In the rows, 128 means zero.
Facts:
bage (π komo) (ζ a)
bamulu (π gavegil) (ζ c)
bavam (π komo) (ζ g)
birom (π grifler) (ζ a)
bitrol (π plugom) (ζ e)
boka (π ludrus) (ζ g)
bradus (Δ trovo, komo, posepi, kletor, sagrufis, bitrol, ferim) (π ludrus) (ζ a)
brepem (Δ posen) (π skebidre) (ζ c)
breplasu (π grabrami) (ζ e)
brestol (Δ setril) (π resomul) (ζ d)
briplam (π drabrer) (ζ g)
broflonel (π skebidre)
broru (Δ dezu) (π danum) (ζ d)
brostis (π gizek) (ζ f)
dadren (π lilir) (ζ d)
destadol (π bristor) (ζ a)
destan (Δ klofus, pero) (π ziti) (ζ c)
detas (π klustores) (ζ g)
dezu (π komo) (ζ c)
drabes (π drabrer) (ζ b)
dredum (Δ ziti, trovo) (π grabrami) (ζ d)
drepugom (π gratro) (ζ b)
driflestu (π moskin) (ζ a)
druru (π lilir) (ζ a)
dufom (π stugi) (ζ g)
ferim (π gratro) (ζ d)
fipla (π rida) (ζ b)
flabo (π moskin) (ζ f)
fledam (Δ fubrek, gapares) (π danum) (ζ e)
flutrun (π ludrus) (ζ d)
fopler (π bristor) (ζ g)
fubrek (π gizek)
fumom (Δ tadak, ziti, danum, bamulu) (π deme) (ζ g)
fustu (π resomul) (ζ c)
gapares (π bristor)
gavegil (Δ tinir, stevas, pite, vabritru)
gevur (Δ resomul, sebram) (π tenidron) (ζ b)
goflon (π grifler) (ζ e)
goklor (π ludrus) (ζ e)
grebis (π lilir) (ζ c)
grikluk (π zipen) (ζ c)
grudus (π drabrer) (ζ e)
guribin (π skebidre) (ζ f)
katek (π zitre) (ζ d)
kavo (π pidok) (ζ g)
kebra (π ludrus) (ζ a)
klakos (π skebidre) (ζ c)
klekla (π bristor) (ζ f)
kletor (π tenidron) (ζ e)
klibra (π stugi) (ζ c)
klobeflal (π gapares) (ζ a)
klofus (π lilir) (ζ b)
komo (π danum)
kosta (Δ skuvuza, fopler) (π komo) (ζ a)
legran (π broflonel) (ζ b)
leki (π broflonel) (ζ b)
lilir (π klustores)
litos (π grifler) (ζ d)
lobrate (π gizek) (ζ c)
lodir (π ludrus) (ζ e)
lofo (π bristor)
ludrus (Δ trusetrus)
lusu (π komo) (ζ a)
luzok (π pidok) (ζ e)
maklir (π zitre) (ζ a)
meplek (Δ rovamel, kletor, lusu) (π pidok) (ζ b)
miflu (Δ vaklu, fipla, danum, goklor) (π zipen) (ζ a)
moskin (Δ birom)
nafak (π grifler) (ζ f)
nafas (π skebidre) (ζ a)
netam (π ziti) (ζ b)
nibil (π deme) (ζ a)
noklo (π drabrer) (ζ a)
padril (π gizek) (ζ g)
pero (π resomul) (ζ d)
pifol (π gavegil) (ζ a)
pite (π gratro) (ζ e)
plabuk (π skebidre) (ζ d)
plegi (π drabrer) (ζ c)
plolun (π lofo) (ζ a)
plugom (π plomosak)
plukle (Δ maklir, resomul, zigeklan, katek, bitrol) (π danum) (ζ b)
pobrom (π danum) (ζ f)
posen (π fubrek) (ζ f)
posepi (π ziti) (ζ a)
pufak (π gavegil) (ζ d)
ramu (π gratro) (ζ d)
regrok (Δ klibra, grikluk) (π moskin) (ζ e)
resomul (π gizek)
rida (π gratro)
rizetu (π rida) (ζ e)
rovamel (π gavegil) (ζ g)
rudol (π skebidre) (ζ e)
sagrufis (π gapares) (ζ d)
saku (π resomul) (ζ d)
sebram (π zitre) (ζ c)
setril (π plomosak) (ζ a)
siskigre (Δ zipen, zeske) (π lofo) (ζ b)
skobron (Δ flutrun, pifol) (π lofo) (ζ e)
skuvo (Δ kebra) (π zitre) (ζ d)
skuvuza (π pidok) (ζ c)
sogres (Δ legran, lodir, kletor) (π drabrer) (ζ g)
stade (π stugi) (ζ e)
stagranan (π danum) (ζ a)
stavodrek (π fubrek) (ζ a)
stegil (π komo) (ζ c)
stevas (π danum) (ζ f)
stifim (π lilir) (ζ b)
stilo (Δ vaklu) (π gavegil) (ζ g)
stozus (π deme) (ζ g)
stugezok (π komo) (ζ d)
stugi (π bristor)
sudru (π grabrami) (ζ a)
tadak (π resomul) (ζ a)
tenidron (π danum)
tinir (π broflonel) (ζ a)
tovun (π lilir) (ζ g)
triver (π gratro) (ζ a)
trovo (π ludrus) (ζ f)
trunar (Δ dufom) (π gapares) (ζ d)
trusetrus (π ziti) (ζ b)
tubru (π komo) (ζ e)
vabritru (π stugi) (ζ c)
vaklu (π gratro) (ζ a)
voklukli (π tenidron) (ζ b)
votro (π moskin) (ζ c)
zeske (π ludrus) (ζ d)
zigeklan (π lilir) (ζ e)
zipen (π pidok)
ziti (π skebidre)
zitre (π danum)
zopi (π resomul) (ζ a)
zoskemuk (π ludrus) (ζ b)
zusa (π gratro) (ζ c)

Known rows:
[121 130 159 116 127 113 124 143 125 120 124 145 123 122 122 127 131 106
 134 124 119 150 118 118 119 121 121 117 110 123 123 130 142 113 130 135
 156] : voklukli
[121 130 136 112 129 111 122 148 121 120 134 145 121 120 125 144 121 106
 136 130 134 119 117 118 123 121 121 125  98 114 123 129 128 114 115 153
 142] : destadol
[125 131 130 144 125 124 129 127 126 129 126 143 124 131 123 126 116 132
 122 152 114 115 131 117 139 123 126 119 103 117 103 119 124 159 116 121
 125] : bristor
[133 125 128 126 142 117 148 131 133 120 131 132 159 157 126 132 112 134
 122 120 122 111 157 173 120 122 132 130 141 159 104 126 127 122 113 117
 122] : zeske
[125 121 132 124 125 111 123 128 123 125 132 138 128 118 125 135 116 120
 124 132 119 113 116 137 118 122 128 118 103 116 111 127 128 131 126 120
 121] : zusa
[116 138 145 115 123 114 123 142 123 118 126 136 121 120 123 147 115 112
 142 140 124 137 119 114 119 121 122 122 100 114 131 127 141 116 112 152
 134] : noklo
[116 150 135 120 143 113 122 125 125 161 124 130 124 119 127 149 115 112
 122 131 112 114 119 115 117 124 117 114  98 118 127 141 123 112 117 116
 122] : trovo
[130 125 130 125 129 114 124 137 128 117 127 127 150 137 126 137 112 120
 121 144 110 112 149 149 119 124 133 120 111 126 106 121 130 132 116 116
 121] : pite
[119 125 128 125 127 125 119 122 122 128 125 151 123 126 124 131 115 124
 122 160 110 123 134 118 124 118 118 117  98 116 105 119 140 172 139 116
 122] : broflonel
[137 125 127 114 128 116 123 133 124 129 123 127 152 151 133 124 113 114
 124 122 112 112 152 117 119 132 124 125 126 153 113 122 127 146 145 117
 120] : fledam
[120 122 128 148 126 114 124 124 130 151 125 129 143 133 125 127 116 156
 122 123 111 151 117 116 119 121 118 117  98 116 124 117 131 161 133 116
 129] : danum
[144 124 131 116 159 118 125 130 141 128 124 131 163 169 130 125 113 120
 126 123 117 131 154 130 124 127 123 141 160 168 106 132 122 139 127 118
 125] : broru
[129 125 140 127 140 111 123 130 128 144 125 128 131 122 127 134 110 113
 124 142 113 114 151 154 121 124 140 116 120 132 104 131 127 122 129 115
 122] : lodir
[135 130 139 142 129 115 120 124 124 126 125 134 127 118 127 138 121 138
 125 127 118 125 118 137 118 123 139 118 118 116 118 131 128 128 115 117
 120] : fustu
[127 119 126 132 119 111 140 127 133 131 129 138 146 141 125 135 111 137
 122 122 125 107 128 164 122 118 134 126 117 121 104 123 123 130 126 114
 121] : rizetu
[121 121 167 114 129 110 122 151 123 122 125 147 122 120 128 127 126 114
 143 135 135 141 118 116 124 128 120 133  98 120 120 133 137 117 128 149
 156] : maklir
[122 121 133 117 136 115 156 126 142 114 127 126 157 155 125 148 113 115
 122 132 111 115 162 173 118 120 130 127 121 154 105 119 137 120 117 115
 121] : plabuk
[125 120 171 119 127 114 126 142 136 124 125 137 131 128 129 125 130 131
 125 134 115 112 116 125 137 137 122 119  99 115 109 119 142 153 159 120
 122] : bavam

Rows:
No name comes twice in this set of rows, the named rows included.
[138 122 128 114 148 128 141 127 140 129 123 125 165 177 128 125 116 129
 124 122 128 115 150 129 124 130 125 142 150 174 109 139 123 132 138 117
 120]	skuvo
[154 124 129 115 133 136 128 121 128 143 126 123 154 159 131 123 113 127
 125 120 128 130 141 146 122 124 145 145 158 183 115 142 127 138 113 118
 123]	brestol
[149 124 127 112 167 122 144 132 134 124 133 128 149 162 131 121 114 121
 124 121 117 115 174 131 122 121 122 146 138 156 107 132 126 119 111 117
 121]	trunar
[132 124 157 116 126 115 120 122 148 248 124 130 124 118 124 124 112 108
 123 155 110 113 121 115 154 156 125 120 101 111 124 175 125 113 163 119
 124]	sogres

The same elements again, as new rows of numbers:
Known rows:
[133 123 133 154 170 100 150 161 149 134  80 166 119 124 115 157 118 119
 129 115 117 109  90 137 128 151 116 146] : fustu
[135 116 116 119 120 140 125 113 135 108  93 141 107 139 132 108 131 166
 121 116 124 117 118 127 133 124 147 124] : grifler
[133 130 139 124 105 147 110 128 110 141 179 159 126 123 166 121 126 122
 134 121 139 131 147 126 121 114 142 100] : bage
[143  85 108 104 180 140 144 116 119 126 216 178  64 117 125 111 138 163
 114 134 154 131 134 123 150 148 143 123] : komo
[120  59 124 111 104 131  99 188 144 117 147 163  70 104 154  80 148 139
 121 193 132 116 141 124 135 139 175 171] : danum
[150 136 141 128 101 142 119 149 115 140 155 158 162 131 162 126 121 141
 136  89 139 117 148 129 127 116 142 110] : fledam
[133 105 119 130 142 136 122  94 140 117  90 144  72 136 147 100 128 175
 119 134 114 122  91 130 126 121 139 107] : fubrek
[117 134 121 132 162 124 152 118 139 128 100 179 111 121 127 156 122 120
 123 194 108 111  90 137 130 125 144 135] : posen
[114 121 131 130 158 147 151 106 107 150 192  83 106 126 130 124 111 139
 120 118 132 166 167 129 130 136 119 107] : lodir
[146 126 125 127 189 119 195 150 128 142 132 103 182 126  97 153 107 171
 120  97 137 109 159 136 154 148 116 141] : sogres
[131 129 134 141 161 118 139 127 152 137 103 143 140 121 131 145 124 144
 126 128 114 100 110 137 131 140 116 154] : padril
[131 155 132 132 103 145 101 124 124 131 144 111 138 130 148 118 125 118
 126 127 127 160 163 125 126 109 137  81] : nafas
[123 127 125 145 142 107 148 161 145 126  91 173 135 124  99 163 121 102
 127 100 121 113 108 135 130 154 123 168] : zusa
[109  97 132 145 141  98 136 217 154 130 104 130 114 109 105 140 131  90
 125 170 119 128 130 131 135 167 137 207] : bamulu
[121 142 130 134 122 151 120 120 102 128 152 101 136 139 153 117 125 127
 137 130 126 141 148 124 124 107 130 130] : plolun
[108 124 117 142 160 130 135 111 138 123 131 157 144 119 114 143 130 120
 128 121 110 107 120 133 133 134 112 202] : dufom
[108 123 117 143 156 131 135 108 138 123 133 164 144 119 114 143 130 120
 127 119 108 110 119 134 133 133 113 202] : fopler
[119 120 117 125 184 131 151 104  97 139 212  56 111 129 107 118 131 125
 127 155 141 172 145 120 137 134  99 138] : sagrufis

Rows:
No name comes twice in this set of rows, the named rows included.
[130 143 128 130 104 126 106 116 128 129 131 112 150 124 125 119 128 110
 127 124 128 152 147 125 124 110 119  84]	plabuk
[ 90 150 135 113 193 126 132 126 141 104  97 180  74 103 130 177 136  98
 134 170 133  46 149 134 130 138 141  97]	stevas
[147 130 155 124  75 128 113 236 123 138 101  42 172 136 171  97 127 145
 139 181 136 131 178 123 131 119 165 140]	miflu
[133 119 139 133 121 111 130 202 158 132  87 111 174 117 131 131 132 135
 130 161 119  97 144 133 139 145 140 199]	stilo
[134 127 139 129 111 144 110 133 118 141 180 163 128 122 162 124 127 124
 133 106 137 126 148 128 123 123 137 116]	tubru
[122 134 133 129 124 124 139 125 151 134 110 141 152 124 114 152 126 131
 124 111 118 104 121 136 129 149 124 179]	detas
[147 122 140 119 131 115 144 185 114 143 144  36 160 131 127 111 126 143
 132 163 147 145 163 122 138 131 127 121]	dredum
[118 134 137 123 108 125 144 123 151 136 105 130 151 128 112 155 125 131
 123 108 119 105 120 137 126 156 128 186]	tovun
[150 162 134 121 145 146  90 102 117 143 237 135  87 136 158 132 153 114
 131 156 148 167 114 119 128 137 123 129]	maklir
[161 140 121 130 198 129 101  78 151 125 139 119  32 148 154 111 156 175
 120 180 126 147  48 123 131 144 118 124]	resomul
[131 155 141 106 165 133 125 142 140  84  17  76 104 142 138 129 134 182
 137  86 148  40 173 126 135 130 137  63]	gavegil
[ 80 142 132 143 210 112 133 144 141  94  70 131  81 115  99 173 134  84
 140  98 129  62 152 131 128 158 101 151]	vabritru
[112 104 126 124 184 149 152 100 103 156 252 112  76 113 128 123 117 131
 116 127 143 174 169 127 136 147 119 108]	kletor
[115 100 109 123 148  93 157  92 116 135 153  90 140 106  59 124 121  97
 119 126 136 168 136 125 131 121  83  69]	legran

The same elements again, as new rows of numbers:
Known rows:
[250 175 149 142 113  84 135 101  95 164 171 135 121] : dufom
[150 163 129  89 133 140 137 123 128 132 132 109 158] : klakos
[161 150 140 135 118 104 116 132 104 137 137 130 143] : triver
[146 155 120 110 122 104 149 138 117 134 112  84 126] : fubrek
[142 154 121 112 124 119 141 141 115 135 116  92 141] : gizek
[154 165 132  90 140 131 132 127 126 130 133 107 139] : plegi
[130 136 130 133 124 115 114 147 112 132 125 117 131] : nafak
[163 103 132 183 144 131 120 125 154 150 153 188  97] : bradus
[146  96 134 189 138 130  96 169 102 140 127 126 137] : bitrol
[147 150 143 133 129 120 135 144 120 157 132  90 148] : zoskemuk
[141 143 112 114 114 147 147 132 120 137 119 103 178] : broflonel
[233 186 166 135 114  95 131 110  98 162 164 135 155] : stozus
[151  91 111 189 113 107 120 126 117 149 136 122  74] : skobron
[ 94 116 110 124 135 129 142 133 139 132 102  54 159] : flutrun
[152 166 132  91 140 131 132 129 125 129 133 108 138] : zusa
[ 81 127 120 121 144 143 130 144 140 124 112  71 179] : dadren
[218  69 144 205 158 162 118 145 112 135 127  94  80] : gevur
[196 120 138 128 158 156 117 140 111 110 123  98 119] : sebram

Rows:
No name comes twice in this set of rows, the named rows included.
[231 194 173 131 116  78 133 115  95 165 159 124 143]	padril
[ 96 104  99 136 143 153 129 144 136 135 115  82 165]	sagrufis
[147 146 112 112 119 122 148 133 120 133 122  97 141]	zipen
[161 145 135 132 109 108 126 122 106 141 134 126 163]	tinir
[209 170 163 146 131  95 138 122 125 173 170 162 160]	rovamel
[142 124 120 129 126 140 147 135 139 131 116 115 145]	komo
[155 139 136 139 118 124 121 130 115 145 138 144 174]	posepi
[143 175 139  88 149 133 126 130 129 122 141 116 144]	grebis
[166 141 130 101 134 114 150 110 143 122 121  99 100]	dezu
[158 139 101 120 119 129 142 130 113 135 128 103 131]	gapares
[149 177 141  86 144 105 132 136 122 133 122  90 115]	fustu
[167 136 118 111 131 138 151  98 147 135 132 115 108]	destan

